In the rows, 128 means zero.
Each row of numbers stands for one element and depends on some of the facts below. Use the named rows to name the rest.

How the elements are related:
φ: belongs to class; γ: hangs directly under
kudram (φ a) (γ drifiza)
siklum (φ c) (γ modom)
ziti (φ d) (γ zaki)
gigrasuk (φ a) (γ draplur)
nutikle (φ a) (γ basu)
gotrus (φ a) (γ laklor)
mutral (φ b) (γ dregron)
basu (γ laklor)
drifiza (γ dregron)
modruvo (φ b) (γ sadrul)
trazu (φ d) (γ brosul)
batron (φ b) (γ modom)
sodorus (φ e) (γ modom)
braklaban (φ c) (γ bresamin)
nivol (φ e) (γ sadrul)
skudripli (φ c) (γ brosul)
flinive (φ e) (γ mipak)
skestegra (φ e) (γ kludren)
popari (φ b) (γ mubus)
grakle (φ c) (γ drifiza)
lopliba (φ f) (γ druma)
brarir (φ c) (γ basu)
mubus (γ tafluvol)
daga (φ c) (γ draplur)
grudil (φ d) (γ druma)
gravo (φ f) (γ brusti)
grubrul (γ foplo)
nanuk (φ c) (γ druma)
kesin (φ f) (γ tafluvol)
fletron (φ d) (γ bisek)
klazimum (φ c) (γ dibrun)
poba (φ e) (γ zeflu)
toba (φ a) (γ mubus)
pugri (φ b) (γ zaki)
bretusil (φ a) (γ zaki)
loklan (φ b) (γ klofil)
klolutrus (φ a) (γ zeflu)
skidrir (φ c) (γ mimebrok)
stiflo (φ d) (γ mipak)
troklis (φ e) (γ klofil)
lemo (φ b) (γ draplur)
luga (φ c) (γ laklor)
brebuk (φ c) (γ klofil)
brakle (φ e) (γ bisek)
robraka (φ a) (γ mimebrok)
bapim (φ f) (γ laklor)
lopa (φ d) (γ mubus)
sikor (φ d) (γ tafluvol)
sotrukli (φ b) (γ mimebrok)
briplotrem (φ b) (γ brusti)
flinuton (φ b) (γ nenil)
bresamin (γ mimebrok)
floskik (φ d) (γ grigu)
laku (φ b) (γ dibrun)
modom (γ kludren)
kopum (φ f) (γ draplur)
debas (φ a) (γ modom)
tepeklol (φ f) (γ nenil)
kamun (φ c) (γ dregron)
neze (φ e) (γ dibrun)
skubran (φ e) (γ govedram)
skemasek (φ c) (γ grigu)
stode (φ c) (γ nenil)
kezatrim (φ e) (γ mimebrok)
feklu (φ b) (γ bisek)
vuflam (φ a) (γ tafluvol)
salaflek (φ f) (γ dregron)
flalus (φ a) (γ brusti)
fletras (φ d) (γ foplo)
nuklus (φ d) (γ drifiza)
potres (φ a) (γ brosul)
tretrem (φ e) (γ nenil)
groster (φ a) (γ druma)
draplur (γ brusti)
lida (φ e) (γ druma)
mipak (γ dregron)
govedram (γ dregron)
brastas (φ b) (γ foplo)
vubro (φ c) (γ foplo)
sadrul (γ brosul)
dibrun (γ laklor)
dubul (φ b) (γ brosul)
ruzu (φ f) (γ grubrul)
fuflipen (φ b) (γ zeflu)
bresko (φ d) (γ dregron)
druma (γ bisek)
flitrer (φ b) (γ mipak)
plubo (φ e) (γ gefla)
keskol (φ f) (γ sadrul)
refim (φ e) (γ brosul)
rodravu (φ d) (γ klofil)
nofan (φ c) (γ grubrul)
zeflu (γ kludren)
zaki (γ brusti)
tosemol (φ f) (γ mipak)
godi (φ d) (γ draplur)
torak (φ e) (γ laklor)
tisir (φ f) (γ zaki)
veskubo (φ a) (γ grigu)
flofo (φ d) (γ bresamin)
nenil (γ brusti)
togel (φ a) (γ dibrun)
zustun (φ a) (γ nenil)
plotom (φ e) (γ mubus)
pilon (φ d) (γ sadrul)
tristi (φ b) (γ druma)
tiplikor (φ b) (γ grigu)
rapu (φ d) (γ gefla)

Known rows:
[103 110 106 132 108 148 119 120 122 137 151 124 102 134 133 108 123 164
 137 140 108 132  98 160 133 134  99 136  90  84 145  85 108 129 150 110]: flinive
[ 83 126  99 112 102 137  41 125  67 138 175 121 145 132 181 109 129 142
 108 133  90 132  33 167 165 130  68 117  33 131 160  64 142 145 151 148]: mipak
[ 86 105 112 104 150 126  52 126 100 116 154 106 154 124 112 127 133 141
  94 146  97 142 109 149 152 141  75 108  75 141 110 101 150 138 143 109]: dregron
[ 78  84 111 110 170 132 121 129  92 114 171 122 107 121 138 110 109 133
 129 147 142 125 114 147 141 142 114 119 143 124 151 106 134 118 137 101]: bresko
[103  93 115 127 137 134 129 120 140 128 124 112 104 126  95 120 123 157
 129 147 111 136 150 153 119 138  98 129 115  92 103 110 119 122 141  85]: skubran
[110  99 117 134 141 108 132 150 109 136 199 125 112 109 178 104 113 117
 124 157 185 138 137 147 124 132 125 126 168  97 149 124 113 119 119  88]: fletron
[133 125 124 142  85  93  70 154 112 150 203 115 158 107 179 110 137 111
 102 151 149 157 123 151 130 122  92 115 112  99 121 123 116 144 121 109]: bisek
[134 101 123 143 114 109 133 136 152 136 153 110 109 112 116 117 129 141
 128 156 147 150 178 151 103 133 112 132 151  65  89 133  95 122 126  64]: brakle
[110 130 114 103  63  82 121 149 192 156 138 128 143 117 116 119 137 125
 130 153 109 153  95 135 167 125 128  96 111 175 158 114 143 123 145 162]: nenil
[118 122 114 127  71 111 172 138 194 154 128 133 101 126 116 112 128 152
 152 145 121 144 113 146 136 126 141 126 129 110 162 105 113 114 149 136]: tretrem
[108 134 117 133  99 111 174 140 164 173 142 134 137 124 112 102 142 133
 136 130 141 114  80 136 165 126 138 135 160 140 142 129 150 113 136 137]: bretusil
[120 114 130 103 157 125 105 137 145 144 111 124 121 108 122 118 123 129
 132  95 121 142 134 140 132 130 126 126 143  91 159 156 130 131 128 112]: vubro
[140 131 102 126 153  84 131 150 123 123  88 142 188 112 194 118 137 127
 105 115 133 129  66 133 122 135  85 128  40 134 142  97 121 146 129 136]: laklor
[118  97 131 125 142  99  94 146 128 113 111 111 148 108 107 126 132 121
 109 140 112 149 167 127 124 132 107 111 111 140  78 138 141 135 131 103]: klofil
[127 108 129 165 138 122 101 171 131 120  99  96 118 116 169 100 130 122
 104 115  57 144 163 107 123 122 134 103  80 148  85 138 148 136 137 119]: zeflu
[146 142 115 139 108 126 123 129  90 147 143 144 101 119 195 107 118 130
 162  96 151 123 104 130 145 108 127 128  98 100 118 102 124 127 134 159]: popari
[150 139 113 136 108 108  98 128 101 162 221 124 118 112 189 110 128 122
 140 133 195 141 144 144 139 110  87 123 150  65  88 127  99 119 108 114]: tristi
[110  99 147 144 131 100 117 141  97 107  74 131  90 100  41 132 108 106
 166 122 121 153 138 138 132 128 114 143 175 101  78 130 161 130 128  90]: keskol

Name these rows:
No name comes twice in this set of rows, the named rows included.
[124 132 111 135 176  93 172 149 133 116  64 131 125 110 135 119 118 125
 144 109 125 130  61 132 140 137  73 144 129  94 114 113 124 126 117  95]	bapim
[138 109 124 155  93 108 127 139 151 149 190 112 111 114 134 110 131 141
 125 153 168 159 179 159 101 130  98 134 159  47  98 133  88 125 116  62]	lida
[151 143 100 119 158 105 172 123 111 140 105 155 143 118 201 115 122 134
 152  95 169 110  84 123 141 121  99 136  78  98 116  96 104 123 125 146]	laku
[140 127 126 146  79  85  61 156 112 159 247 104 159 102 187 107 143 111
  91 167 167 166 140 162 121 120  72 118 127  78 108 131 100 142 110  87]	druma
[120 120 134 127 178 141 113 152 152 137  84 107  94 115 149 106 122 132
 129  87  78 135 154 117 129 124 149 117 126  93 144 170 140 127 127 111]	siklum
[147 123 120 124 135 108 114 124 115 150 178 121 115 111 149 121 124 124
 142 135 176 139 174 130 138 118 100 119 161  85  69 133 114 117 114 100]	feklu
[117  77 154 137  94  97  55 141  89 102  95 143 149  95  46 141 122  99
 136 126 126 160 194 134 114 127 144 129 113 148  76 131 167 153 145 119]	sadrul

The same elements again, as new rows of numbers:
Some elements and their rows:
[118 114 129 135 132  86 156 127 116 116 118  79 124 139  60 128 100 134
 133 137 137 149 103 111 111 145 137  66 147 122]: tretrem
[135 109 131 140 138 118 187 141  81  98 127  94 136 131 186 120  90 138
 123 135 125 148 108 133 117 148 113  81 121 127]: daga
[141 117 128 132 133 138 145 148 115 124 131 155 140 132 228 130 117 140
 118 133 126 128 116 132 117 132 117 139 123 114]: braklaban
[115 105 140 119 135 127 157 132  94 120 123  66 126 128  58 123  85 124
 137 126 123 153 126 126  84 110 132  91 117 163]: tisir
[135 126 134 129 111 138 130 122 132 147 146 135 124 138 131 124 136 135
 128 112 129 127 147 109 142 111 136 128 129 122]: grigu
[142 141 110 137 140 111 116 104 152 116 142 140 135 126  99 127 119 119
 130 144 127 116 146 146 128 106 124 134 124 139]: fletras
[142 154 122 110 111 108  99 111 106 132 118 160 103 143 186 140 142 108
 136 134 144 207 110 159 111 114 119 140 117 108]: toba
[127 133 128 116 105 131 141 122 143 146 137 141 118 123 135 127 123 147
 104 104 128  91 144 130 166  99 131 122 133 133]: govedram
[126 123 151 122 133 114 113 130 180 129 124 130 139 127 101 123 139 139
 134 136 141 141  97  97 114 141 123 125 152 119]: brakle
[129 136 152 132 121 127 121 145  93 157 168 130 128 133 131 135 139 123
 160 108 112  83 156 100 144 119 114 141 135 110]: dibrun
[130 126 123 138 126 125 145 119  90 110  91  70 118 120 120 117 126 119
 135 132 115 134 125 120 137 164 148 126 128 148]: briplotrem
[110 151 153 124 136 119 101 153  78 130 158 134 122 122 115 146 149  97
 164 121 123 116 123 142 145 149  85 142 124  91]: togel
[136 126 133 129 110 139 129 123 133 148 147 136 124 140 131 124 135 136
 127 111 129 128 149 107 142 110 138 128 129 122]: foplo
[111 149 150 123 134 121 103 149  83 129 156 135 121 123 114 144 149  99
 160 121 125 123 122 142 145 146  89 141 123  92]: nutikle
[140 118 129 131 135 137 146 149 115 123 131 154 140 131 228 130 117 140
 118 134 127 128 115 132 116 134 115 137 122 116]: skidrir
[156 145 113 121 111 116 102 108  98 139  75 133 106 134 221 130 141 117
 140 141 117 162 128 127 106 127 156 178 129 141]: popari
[115 133 133 127 127 119 141 121  97 104 132  98 114 129  84 127 127 111
 131 125 143 181 109 151 143 149 110  88 116 115]: flalus
[104 136  80 146 129 160 114 116 126 131  89 141 142 121 174 133 182 127
 138 128 106 140 136 124 132 158 167 130 127 155]: batron

Name these rows:
No name comes twice in this set of rows, the named rows included.
[107 124 130  93 127 133 132 140 143 140 113 130 122 105 105 136  96 140
 101 116 123  83 127 157 115  82 124 133 124 167]	tosemol
[131 147 126 114 117 118 105 118 112 127 125 152 109 136 153 137 144 110
 132 129 143 189 112 155 126 126 115 134 117 107]	vuflam
[126 141 177 112 129 148 104 117 177 102 142 128 135 110 113 108 167 117
 139 127 150 191  91 127 146 155  84 138 123 123]	groster
[119 126 109 137 114 151 129 118 139 150 145 150 136 140 144 129 156 140
 131 109 124 140 151 110 139 114 147 108 127 132]	kludren
[141 134 167 123 129 155 107 115 168 108 100 101 138 100 147  99 166 126
 143 133 122 144 107  95 140 170 121 175 135 157]	tristi
[131 133 146 130 118 132 124 138 107 153 160 132 127 135 130 132 137 127
 148 109 118 100 154 103 144 116 122 135 133 114]	laklor
[139 126 155 125 114 146 126 118 158 139 150 130 133 130 129 112 146 138
 133 112 133 140 137  96 144 120 124 132 132 132]	bisek
[113 147 146 122 132 124 105 144  94 125 150 135 121 125 114 141 148 102
 151 122 130 133 119 145 144 145  95 136 121  97]	gotrus
[136 107 122 142 137 165 112 147 132 125  91 113 114 131  72 123 134 114
 102 143 135  94 141 124 133 176 166 200 119 107]	modruvo
[122  87 138 122 145 171 114 163 145 141 126 122 124 139  20 130 100 119
 102 135 143 106 143 131  79 120 150 178 108 121]	keskol
[144 141 109 137 139 112 113 105 152 116 143 143 135 128 102 128 118 119
 130 145 127 118 147 144 127 105 125 136 124 139]	flofo
[147 119 174 122 140 154 139 138 170 105 138 140 158 111 225 104 138 145
 128 135 134 152  92 109 119 150  87 146 128 134]	nanuk
[130 130 150 134 147 126 136 174  71 132 155 145 145 123 226 142 122 125
 154 130 107  77 125 124 119 143  88 150 129 102]	klazimum
[130 134 149 131 119 129 122 142  98 155 165 132 127 135 131 134 139 125
 156 108 114  90 154 101 145 117 117 140 134 112]	basu

The same elements again, as new rows of numbers:
Named rows:
[158 199 148 159 118 176  93 122 108 164 105  83 147 143  86 118  95  82
 141  98 135 159 128 128 113 140  49 150 100 189 146 134 120 141 151 121
 135 110 143  82 113]: tretrem
[115 149 123 144 120 135 135 160 103 115 148  73 159 158  71 133 132  39
 128 107 173 181  98 112 150 105 106 144 137 183 193 124 162 176 146 111
 149 101  96 125 109]: tristi
[132 161 126 141 121 137 121 132 103 152 112  53 137 173  77 145 132  84
 146 113 153 135 121 115 139 134  97 113 124 180 167 132 145 130 149 134
 136  95  98 148 122]: loklan
[151 190  93 142 112 150 126 138  86 144 138  49  95 191  51 136 142 108
 164  87 180 120 119 112 133 106  79 129 139 175 198 112 135 125 167 124
 116 115  98 164 109]: fuflipen
[124 193 132 133 118 165  86 117 107 179 106  66 142 160  86 127  99  95
 138 100 123 155 122 135 113 142  71 165 107 197 140 132 144 176 129 119
 119 104 138 110 106]: stode
[120 163 128 148 105 149 133 141 103 115 132  77 168 148  77 113 122  50
 136  96 164 197 114 118 153 105 102 147 125 188 177 126 133 177 153 115
 153 107 104 140 102]: druma
[157 169 146 158  90 167 103 130 108 149  99  60 162 157  78 114 116  78
 158 111 147 170 135 128 149 157  82 124 114 175 144 146  96 133 175 144
 152 108 101 126 112]: kezatrim
[126 175 122 126 100 153 104 122 105 165 104  50 145 170  77 123 119  90
 150 108 145 172 124 129 138 149 105 136 114 186 156 141 120 168 146 132
 134 103 104 153  99]: brebuk
[151 169 119 148 109 159 154 127 121 184  97  69 153 172  63 151 145  92
 139 106 147 197 126 137 165 140  95 124  89 175 178 130  77 132 148 138
 191  90 129 126  93]: neze
[124 193 108 121 110 147 118 123  84 168  92  47 145 168  87 107 110  80
 154 125 140 161 126 105 134 168  92 111 106 196 170 122 131 173 144 143
 124 100  98 162  93]: skudripli
[124 174 120 100 107 156  94 115 126 159  92  61 136 152  74 135 121  79
 142  96 161 196 135 110 120 145 112 135 105 186 146 164 127 127 137 115
 128 112 117 172  93]: kamun
[130 180 111 137 129 130 134 133  83 154 101  52 137 170  87 128 122  73
 149 131 148 124 122  92 135 152  85  88 116 189 181 115 157 135 146 145
 127  92  91 154 115]: dubul
[125 174 123 125 100 154 105 122 105 165 104  49 144 171  77 123 119  91
 150 109 144 173 123 128 138 149 105 136 115 185 156 141 121 168 146 132
 134 103 103 154  99]: skemasek
[134 173 131 144 105 151 121 118 103 144 104  62 149 159  81 125 121  87
 149 101 149 162 131 119 143 129  93 122 115 187 156 132 119 141 155 132
 142 103 107 159 112]: gefla
[123 150 106 139 129 133 163 134 119 186 108  57 138 193  61 181 160  99
 133 111 145 155 117 131 166 128 111 118 106 177 184 121 125 129 128 137
 179  76 118 149 109]: laku
[144 187 114 144 101 158 124 121  94 140 118  60 127 169  68 119 127 100
 158  87 162 154 131 119 141 113  85 131 123 183 172 121 115 139 164 128
 132 114 108 168 105]: kludren
[133 168 134 147 102 152 117 121 103 144 102  59 154 161  81 124 121  88
 151 102 145 158 132 122 147 132  93 124 118 186 149 134 118 141 159 137
 144 102 103 159 115]: foplo
[160 180 138 150 102 165 112 127 105 149 103  68 151 153  77 115 115  74
 151 107 156 177 130 120 139 145  82 119 106 178 162 141  98 133 168 133
 148 110 110 126 106]: plubo

Name these rows:
No name comes twice in this set of rows, the named rows included.
[151 175 138 151 101 164 121 142 107 131 121  79 163 145  74 109 116  52
 143 103 166 201 118 119 143 131  87 136 112 180 176 137 106 157 167 121
 156 113 108 112  99]	brakle
[173 201 117 151  96 173 116 129  95 145 119  64 124 164  60 110 122  91
 163  90 173 168 129 119 134 127  71 132 117 174 183 128  93 129 179 127
 136 122 109 135  97]	skestegra
[182 213 104 151  92 178 118 132  87 141 131  62 106 172  49 106 127 102
 171  79 184 161 128 120 132 115  63 138 122 172 195 119  88 126 187 123
 126 130 109 143  92]	sodorus
[122 174 120  90 109 156  87 112 134 156  87  67 131 144  73 141 123  73
 139  92 169 205 139 102 112 145 116 134 103 186 140 174 130 109 134 105
 126 118 121 180  90]	grakle
[130 172 132 147 132 144 108 130 105 161 114  65 135 167  83 148 118  87
 138 107 139 124 118 120 121 130  75 132 119 187 156 127 160 137 136 124
 127  96 122 117 127]	briplotrem
[155 174 127 149 107 161 138 127 115 170 100  69 152 165  68 136 134  85
 143 107 151 188 127 130 155 142  90 123  96 177 172 135  85 133 155 136
 173  98 122 127  97]	torak
[129 160 123 117 127 140 110 127 124 145 101  66 128 156  74 157 133  73
 139 102 169 157 131  97 121 131 103 111 115 180 157 156 151  91 140 115
 132 105 109 165 117]	mutral
[128 159 123 104 130 141 104 122 136 143  96  72 123 145  73 164 136  67
 135  95 178 170 138  87 110 128 108 109 111 180 150 168 155  68 136 105
 128 111 115 175 113]	flitrer
[120 169 110 124 106 150 130 122 115 186 101  52 146 183  68 144 137  99
 142 108 140 186 122 137 155 144 112 140 103 185 168 133 109 166 133 134
 159  91 117 154  91]	luga

Now the same elements, written a new way:
Some rows with their names:
[102 129 153 125 109 104 137 112  85 117 134 148 153 157 102 111 161 158
 134 101 123 156 130 114 140 149 113 103]: vuflam
[176 105 158 191 175  92 125 150 166 148 185 180 134  98 164 157 114  66
 121 153 149 113  98 192  84  60  83 125]: daga
[ 88  95 104 156  81 171  69 178 156 156 131  87  96 103  69 133  70 164
  73 180 124 138  68 106  73 152 126 165]: flitrer
[107  90 143 105 104 118 117  89 152 113 122  98 110 159 124 153 109 123
 155 119 111 115 156 101 141 152 147 100]: plotom
[ 94 153 138 101 129 160 129 138 108 121 105 128 137 165 138 135 102 120
 117 150 122 111 134 140  77 150 124 132]: sotrukli
[ 99 131 155 114 118 105 147  95  72 101 113 147 154 174 119 117 166 156
 145 103 119 157 145 113 146 150 133 102]: groster
[105  90 141 100 109 118 127  85 140  98 108  98 103 177 142 153 128 122
 158 122 111 128 162 100 149 150 149 100]: skestegra
[102  93 143 101 113 118 133  83 129  97 104  98 111 178 144 154 136 116
 157 122 108 118 163 101 148 152 157  99]: neze
[104 169 140 133 150 176 149 129  88 105 124 127 125 154 146 120 161 141
 155 161 115 108 163 101 164 137 163 106]: grudil
[179 133 113  95 162 124 149 112 131 117 110 112 123 106 118 133 118 145
 129  94 130 150  90 112 161  83 135 169]: grigu
[176 137 108  92 170 129 159  89  88  93  94 105 127 138 136 139 151 147
 144  92 124 151 107 114 165  80 154 166]: basu
[176 102 156 191 169  90  83 169 165 143 171 181 130  99 153 156 162  65
  96  90 191  64  95 186  95  64  71 126]: kopum
[106 168 141 147 140 175 139 151 115 122 146 128 124 127 132 114 148 145
 150 160 120 103 160  99 162 137 158 109]: sikor
[ 96 170 129  96 162 171 151  90  72 139  97 114 167 120  84 154 126 128
  84 115 105  65 144 177  75 154 165 101]: batron
[105  92 135 143 143 116 162 139 148 124 145 132 133 126 159 129 122 142
 137 174 105 156 149 149 114 138 161 105]: skidrir
[ 94  82  93 102  89 139  96 174 167 160 185  90 111  92  69 110  69 164
  83 105 109  99  89  95 133 156  74 104]: skubran
[ 93 153 138 102 127 161 128 140 109 122 106 131 138 164 139 135 100 119
 115 151 122 111 136 141  77 152 123 132]: brastas
[ 99  93 135 124 154 118 162 111 113 100 117 129 135 161 165 135 150 139
 147 176 104 155 160 148 125 140 165 103]: klazimum

Name these rows:
No name comes twice in this set of rows, the named rows included.
[ 90  81 110 168  79 130  66 177 165 154 159  85  80  96  68 152  69 165
 131 171 113 139  68  94 109 153 145 108]	flinive

